Each row of numbers belongs to one of the things below and depends on some of the facts about them. Some rows are named. Which thing is each other row?

Named rows:
skidos: [ 21  -3  -3   2   1   3  -4  25  -6   0 -15 -14  -6  -6  -6  -5  14  -1
  -8  -6  -7   0  19  -5 -18   3   4  -9   1   6  10  22 -22  -9   4  20
  27  -4   5   0  40]
trizis: [ 43   2  17   7   0   3  -6   4 -11   8 -14   7   1  -6  -2  10  -1  -3
 -12  21 -10  -2   0   3 -24  -9   1   7  -8 -12  -6  18   3   0   2  -8
   2  -6   6   0   2]
nibamur: [ 17   0  -4   9  -1  14  -5  13   8   4   2 -13  28   7   3   3   1   8
  -4  17 -12  -9  16   1 -21  11   1  -6   3 -17   7  23   8   8  -2  12
   2  -6  14  -4  -2]
klifek: [ 16  21   5   1   2  -1   9  -7  -6   0  14   9  -4  -6  -5  16  -6  -6
  -9   6  -9  -3 -11 -11 -26   4  -5  -1  -7  -7  -9  -2  -3  -6  -3 -12
  -8  -7  14  -6  -6]
zotrodrer: [ 19   8   4   4   9  15  -6  -7   0   2  -8 -12  -4   1   6  -3  -1  13
 -10  16  -3  -6  13   3 -21   1  -1 -10  -5  -9  -3  17 -19  -4  -2  16
   9   5  10  -4  13]
notrus: [ -1  -2  -6   6   3  -4  -2   6 -13   0 -15   0  -2  -3 -10  -5   2   9
  -6  -9 -13  -9   9  -4 -21  -6   3  -9   1  -3  -3   1 -18  -3   1  25
  10   3  -6  20  -2]
fasam: [ -4  17  -4  -2   0   0  -5  -7  -7   2   7   6  -2  -5  -1  21  -8   3
 -12  24  -3   3  -4  -7 -17   1  -3  -9  -3  -4  -2   3   1  -4  -3 -19
  -9  -8   5  -4  -9]
ramil: [  9  15  -6   5  -3  -3  25  -7   7   4   5  -2  -5  -4  -8   5  -4   4
  -7   8  -9  -3  -6  -9 -21   0  -1  -4  -3  -1  12  -2 -16   5  -3  -6
  -8   4   2  -2  -3]
benu: [ -7  24  -5   1  11   2   4   4   2  -2  -2 -18  -4 -10  -5  -3   0  -3
  11  -5   8  -8  18  -3 -24  -6  15   6  -7 -11 -15   1 -19  -1  -3  -8
  -5  -3  -5  22  13]
statri: [ -4   5  -5   6  -3   0   1   1  13   2 -12 -14  -3  -5  14  -5  -5  -5
   6  -8 -10  -7  -3  -8 -20   0   2 -17  18   6  -1   0   0   5   1  -8
  -9   1   0  -3  -2]
mavor: [  6   3  -8  20  -5   0  -5   3 -11   2  20  17   3  11 -10   6  -3  22
  -8   9 -12  -7   7  -5 -10  -4   3  -7   1 -11  -8  15  23   6  -1  12
  -8   3  -7   1  -6]
zadenir: [ -3  28  -1   7  14  17  19  -4  -5   0 -18  -7  -4  -7  12  -4  11  -2
  16  -5   9  -1  -9  -7  15  -2  18  -9   3  18  -5  -3 -22   6  22  -2
  11 -12  10  -2   9]
daga: [  4  -1  -7  12  -5  -5  -2  14  -9  -6 -13  -7  -6  -6 -11   2  21  -5
 -14 -10  -9  -7  10 -12 -11  -5   3 -13  -5  -9  -3   7 -12   2  -1  22
   0  17  -1  12  -3]
vupon: [ -7  11   7   5  -1   0  16  -7  20   2  21   1   8   0  11   9 -13  25
 -11   2  -1  -5   2   0 -20  -5  -4  -4  -9  -5   7  -2  -8   6   5  -8
 -10  -1   9  -4  -3]
gretrabi: [ 23   5  -5   7   6   1  -7   4   3  20  21   5  17   2  -9  -3   2  22
  -5   2 -10 -10  18  -5 -19  18   1  16   3  -9   4  21 -17   9   8 -11
  -1  -3  -5   3  -5]
kikik: [ 23  -2  10  12  -2  31  -7  24   0  -1 -21 -15  10  -5  -8  -7  17  -1
   1  -1  -8 -10  -3  -6 -19  -3  -1  -5  20   4   6  16   9   3  -1  17
  14  -4  10   7  20]
kizosam: [  1  11  17   0  -7  -1   6   0 -10  -1 -16   0  -6  -8   3  -2   9  -7
  -7  -9   1  13  -6  -8 -12  -2   4  -9  -4  19  -7  -5 -19   0  -2  -5
   0  -3  20  -2  -4]
pari: [ 20   9  11   4   7  28  -9  22  -8   3 -14 -14  -6  -1  -4  -2  -5   2
  -6   7 -10  -3  15  -8 -12  -3   6  24  -5 -15  -8   2   4  14   0 -10
  -1  20   4  18  28]

Facts:
[beklogri, gabotrar, kinaskos, mavor, nibamur, skemarur, tafi] κ leflan
[benu, brubu, driplaklon, flukan, lorok, pedrek, skidos, tusim] κ zotrodrer
[beskenak, dostik, folam, geflel, kegen, nufle, posil, ragoren, trupoma, zadenir] κ tafi
[bibokim, kikik, lastun, mebranu, pidu, teflun, zibro] κ tedrik
[daga, grunen, kevom, kizosam, ploklak, tedrik, trizis, vuzuful] κ pari
[diluge, flatar, kleklem, naluflar, nistik, notrus, vetros, vupon, zumis] κ noklas
[fadur, neder, vunok] κ naluflar
[fasam, norefluk, triso] κ vetros
[fufom, gretrabi] κ kinaskos
[klifek, ramil] κ ploklak
[klivagen, statri, susum, zarobra] κ tusim
[motra, pifir] κ driplaklon
[beklogri, beskenak, brubu, daga, dostik, fasam, flatar, folam, fufom, geflel, gretrabi, grunen, kevom, kikik, kizosam, klifek, klivagen, lastun, leflan, mavor, mebranu, motra, neder, nibamur, nistik, noklas, norefluk, notrus, nufle, pidu, pifir, ploklak, posil, ragoren, ramil, skemarur, skidos, statri, susum, tedrik, teflun, triso, trizis, vetros, vupon, vuzuful, zarobra, zibro, zotrodrer, zumis] ψ a
[benu, fadur, kegen, pari, tusim, vunok] ψ c
[bibokim, diluge, driplaklon, flukan, gabotrar, kinaskos, kleklem, lorok, naluflar, pedrek, tafi, trupoma, zadenir] ψ b
brubu χ [benu]
diluge χ [driplaklon]
dostik χ [zotrodrer]
fadur χ [tedrik]
fasam χ [tusim]
fufom χ [zotrodrer]
gabotrar χ [kinaskos]
gretrabi χ [pari]
kegen χ [benu]
kizosam χ [kevom]
klifek χ [benu]
mavor χ [leflan]
mebranu χ [benu]
motra χ [kevom]
nibamur χ [zotrodrer]
notrus χ [pifir]
nufle χ [vunok]
pedrek χ [naluflar]
pifir χ [benu]
ramil χ [vunok]
skemarur χ [zotrodrer]
trizis χ [pari]
trupoma χ [benu]
vupon χ [zotrodrer]
zarobra χ [zotrodrer]
zumis χ [vupon]
[beklogri, benu, beskenak, bibokim, diluge, driplaklon, fadur, fasam, flukan, fufom, geflel, kegen, kizosam, klifek, lastun, mebranu, naluflar, neder, nistik, noklas, nufle, pidu, pifir, posil, ramil, statri, tedrik, trupoma, tusim, vetros, vunok, vupon, vuzuful, zadenir, zarobra, zibro, zumis] α d
[brubu, flatar, folam, gretrabi, kikik, kinaskos, klivagen, leflan, lorok, motra, nibamur, norefluk, pari, skemarur, skidos, susum, tafi, triso, trizis, zotrodrer] α e
[daga, dostik, gabotrar, grunen, kevom, kleklem, mavor, notrus, pedrek, ploklak, ragoren, teflun] α f
Δ i <- beklogri, benu, daga, flatar, flukan, fufom, gabotrar, gretrabi, grunen, lastun, motra, norefluk, notrus, pifir, skidos, zarobra
Δ h <- beskenak, dostik, fadur, fasam, folam, kegen, kizosam, klifek, lorok, nufle, posil, ragoren, skemarur, trizis, trupoma, zadenir
Δ g <- bibokim, geflel, kevom, kikik, klivagen, mavor, mebranu, nibamur, pedrek, pidu, statri, teflun, triso, vunok, zibro
Δ j <- brubu, diluge, kleklem, neder, nistik, ramil, susum, vupon, zumis
ρ (each to the one after it):
beskenak > kegen > nufle > ragoren > dostik > folam > geflel > zadenir > posil > trupoma
fasam > norefluk > triso
gretrabi > fufom
klifek > ramil
lorok > pedrek > tusim > benu > flukan > brubu > skidos > driplaklon
mavor > skemarur > nibamur > kinaskos > gabotrar > tafi > beklogri
mebranu > teflun > lastun > zibro > bibokim > pidu > kikik
pifir > motra
susum > klivagen > zarobra > statri
tedrik > vuzuful > trizis > ploklak > daga > kizosam > kevom > grunen
vunok > neder > fadur
vupon > vetros > kleklem > zumis > notrus > diluge > naluflar > nistik > flatar

Which thing is each row?
[ 26  -4  -6   5   1  13  -6  11  14   6 -14   0  -1  -2  -6  -7 -11   5
  -7  13  -4  -3  10   4 -21  -3   3   9  -5   6   7  11 -18   6   5  26
   0  -6   9   6  38] -> brubu
[ -3  22  -7   1  10  -1  -6  -6  -2   0  15  -4  18  -4  -6  -2   3  16
  -8  -8 -11  -9  -5  -7 -19  15   1 -12  -9 -11   4   2 -16   2  -1 -13
 -12  -9  10   2  -6] -> fufom
[ -8  23  -8   4  22   9  -6   5  -6   1  14 -15  -7  -5   8  -2  -7  -2
   0  -1   1   9   4  -7  -7  -5   7 -10  -5  -3 -14   0 -13   6  -6  -6
  -5  -1   7  15   0] -> tusim
[ -5  12  -4   5  -2  19  30  -3  -6  -1 -16 -14  -7  -1  14  -5  -8  12
  -4  -7   7  -3  -9   0   0  -2  12  15  -4  24  -5  -5 -17  -8  18  -2
  -7  -5  -4  15   4] -> diluge
[ 28  12  10   2   3   4  -7  -1  -3  18   8   9   9  10   9  11   0  -1
  -7  15 -11  -7   7   6 -25   0  -1   2  -8 -13  -6  24  -8   0   8   0
   1 -12  13  -4  -2] -> skemarur
[ -4  15  -5  30  -8  31  16   6  -4  -1 -15 -16  -6  -7   0   2   2   1
   7  -4  -9   1  -7  -8  -6  -9  -1 -13  20   2  -9  -1  -1  -6   0  -9
  -7   4   1   8  -5] -> bibokim
[ -6  15   6   5   1   7  -7  -8  13   3  20 -14  -2  -8  -5  20   6   4
  -6   4 -10  -5 -10  -7 -17  -3   0  -9  -5  -8  -5  -2   6  -3   0 -15
  -9   8  -1   3  -9] -> tedrik
[ 22   1  -3   7   5   5  -5  27   7  25   1  -5  -5  -3   2   1   1  17
 -15  19  -9  -4  40  -7 -21  11   0  12   0 -11   2  17 -18  -3   2  -7
   1  -9   9  -9   2] -> motra
[ 10  10  -4  11  -2   3  -3   0  22   4  14 -11  10  -7  -1  24  -4   4
  -4   5 -10  -9  -4  -6 -17  -3   0  -2  16  -5   1   3   8  -1   0 -16
 -10   0   0  -1  -5] -> mebranu
[ 13  -2  -5  22  -6   2  -7   7 -11   6  -2  -7  -3   0 -12  10   2   7
 -11  13  -6 -10  -7  -6 -16  -5  -2 -10   6 -13  -8   6  32   1   0   7
  -9  12  -4   4  -8] -> teflun
[ -5   8   3   7  -5   3  14   0   3   2  -9 -15  -1  -5 -10  -8  -7  -5
   2 -13   9  13  -8  -8 -20  -3   9  -2  -8  33   6  -2 -13   5  10  19
  -2  -6   8  10  23] -> nistik
[ -6  38  -5   6  21   3  11  15   7   3  12 -14  -3  -2  -2  29  -6  -3
  19   4  -5  -4  11  -2 -18  -2   4   4   3 -14  -7  -3  17   5  -2 -13
  -8  -3  -6  -1  -1] -> vunok
[ 32  -1  -3   3   8  15 -10  23  14   7   8 -13  -1   9   8  -3  -3   5
  -2  15  -8  -7   8   2 -23   9  -3  -3  12 -13  -2  17   6   2  -1  -5
  -3   2   3  -9  -4] -> klivagen
[ -3   0  -3  12  -2  -3   5   9  -5  -3 -12   0  -7   2  -9  13  -9  15
 -12  -8   3  -5   1   6   0  -8   6  14  -7  -9  -9   1  -3  -1  18  14
 -10  12  -4  13  -2] -> kleklem
[  1  40   1   2  21   2   5  -3  -9  -2  21  -4  -9  -4  12  16  -1  -6
  -2  -4 -11  -2   7  -4 -11  -5  18  11 -10  -7 -11   1  -2  17   0 -10
  -8  -8  10  -1  -3] -> kegen
[ -7  40  18   4  15   5  16   6  -5   2 -14 -14  -8 -10   0  27  -4  -3
  -4   1  -3  17   0  -8 -17  -2  22   8  -2  -5  -8  -1   2  -6  -1 -12
  -7  -4   6   6  -8] -> fadur
[  0   0  -6  24   0   0  10   8  -8   0  -7   3  -4   2  -7  -3  15  -1
  -7  -9  -3  -7  21 -11  19  -5   2   0   2 -14 -11  18 -27  -5   4  19
  -3   2  -5  32  -8] -> gabotrar
[ -3  -1  -6   0   2  -2   2  -7  -5   7   5 -11   2 -12  15   3  -8  10
  -7  -7  -6   2   9  -9 -27   8  -2 -12  -1   0  -4  -2 -20  -3  -5 -12
   1   1  12  -1  -7] -> zarobra

Now the same things, written a new way:
Named rows:
flukan: [  9  -3  10  14  -5  26  13   3 -14  10 -11   6 -14  26  -1]
brubu: [  5  -3  -4   2  -5  36   4 -16  -3  20  -1   9 -22  14   1]
zadenir: [  1 -12  20  20  18  26  -1 -16  -1  -4   5   3 -15  10   0]
posil: [  0 -13  24  17  16  24   1 -25   3   3  10  -4 -13   8   3]
vetros: [ -1 -12  29  10  -6  11  16  -7 -15  14 -13   6 -17   4  -3]
pifir: [ -6 -15  22   3  -8  18  12  -2 -11  14 -24   9 -25  -5  -3]
motra: [  2  -2  13   0 -17  20  15 -16 -13  15 -11  10 -17   5  -8]
driplaklon: [ 3 -9 15 16  0 26 12 -6 -1  9 -6  3 -8 12 -5]
kevom: [ -5 -10  -9  -1 -12  27  10 -21  -3  12   3  10  -3  -6  -8]
zumis: [ 13 -13  20  12  -1  25   5  -5  -5  17  -7  10 -15  21   3]
klivagen: [ -2  -2  14  -2 -12  12  17 -18 -14  12 -12   7 -23   1  -6]
tusim: [  5  -9  24  16  -5  15  20   0 -17  13 -10   3 -15  12   0]
beklogri: [  1  -7  25  16   1  25   5 -17 -13   9  -6   6 -10  12   3]
nistik: [  6 -10  21  10   2  30   2 -15   4  17   0   6 -10   9   0]
mavor: [-18 -11  26   6  -9  13   9 -24 -20  -2 -12  25 -16 -20  -9]
mebranu: [ -7 -14  23  -1  -7   8  10  -8  -4  10 -25  11 -25   1   2]
neder: [  5 -10  36  11  -6  21  13  -7  -6  14 -10  10 -20   4  -1]
kinaskos: [  4   6  17  20  -7  13  15 -10 -28   8  -7  12 -20  21   0]

Rows to name:
[ -2  -1   0  12 -13  29   4  -9 -18  -3   0  19  -8  10  -8] -> gabotrar
[  3  -4   8   9  -8  15  14 -11  -4  18   3   0 -23  14   0] -> trizis
[  3  -3   7  12   8  28   5 -26 -15   9  11   0 -22  11  -3] -> folam
[  6 -16  36   7  -4  22  11  -6 -11  18 -16  15 -27   1  -4] -> vupon
[ -7 -22  24  10   0  10  10  -4  -1  16 -15   4 -28  -3  -3] -> klifek
[ -5 -16  36  16   2   9  13 -10 -10  11 -11   3 -27   3  -4] -> fasam
[ -7  -7   9   4 -16  16  12  -5  -7  -2 -10  22 -13  -9 -12] -> pedrek
[  1  -3  26   3 -11  23  18 -15 -14  17 -11  11 -28  -5  -8] -> susum
[ -3   1  17  14  -4  15  17 -20 -25  12  -2  10 -17   3  -3] -> leflan
[ -2  -3  18  10  -6  10  18  -4 -13   9  -4   8 -33   3  -9] -> lorok
[  4  -3   4  -6  -9  28  12 -25  -1  16   2   3 -10   3  -4] -> flatar
[ -3 -13  21  11  12  26   3 -21 -15   4  -5   2 -11   7   0] -> geflel

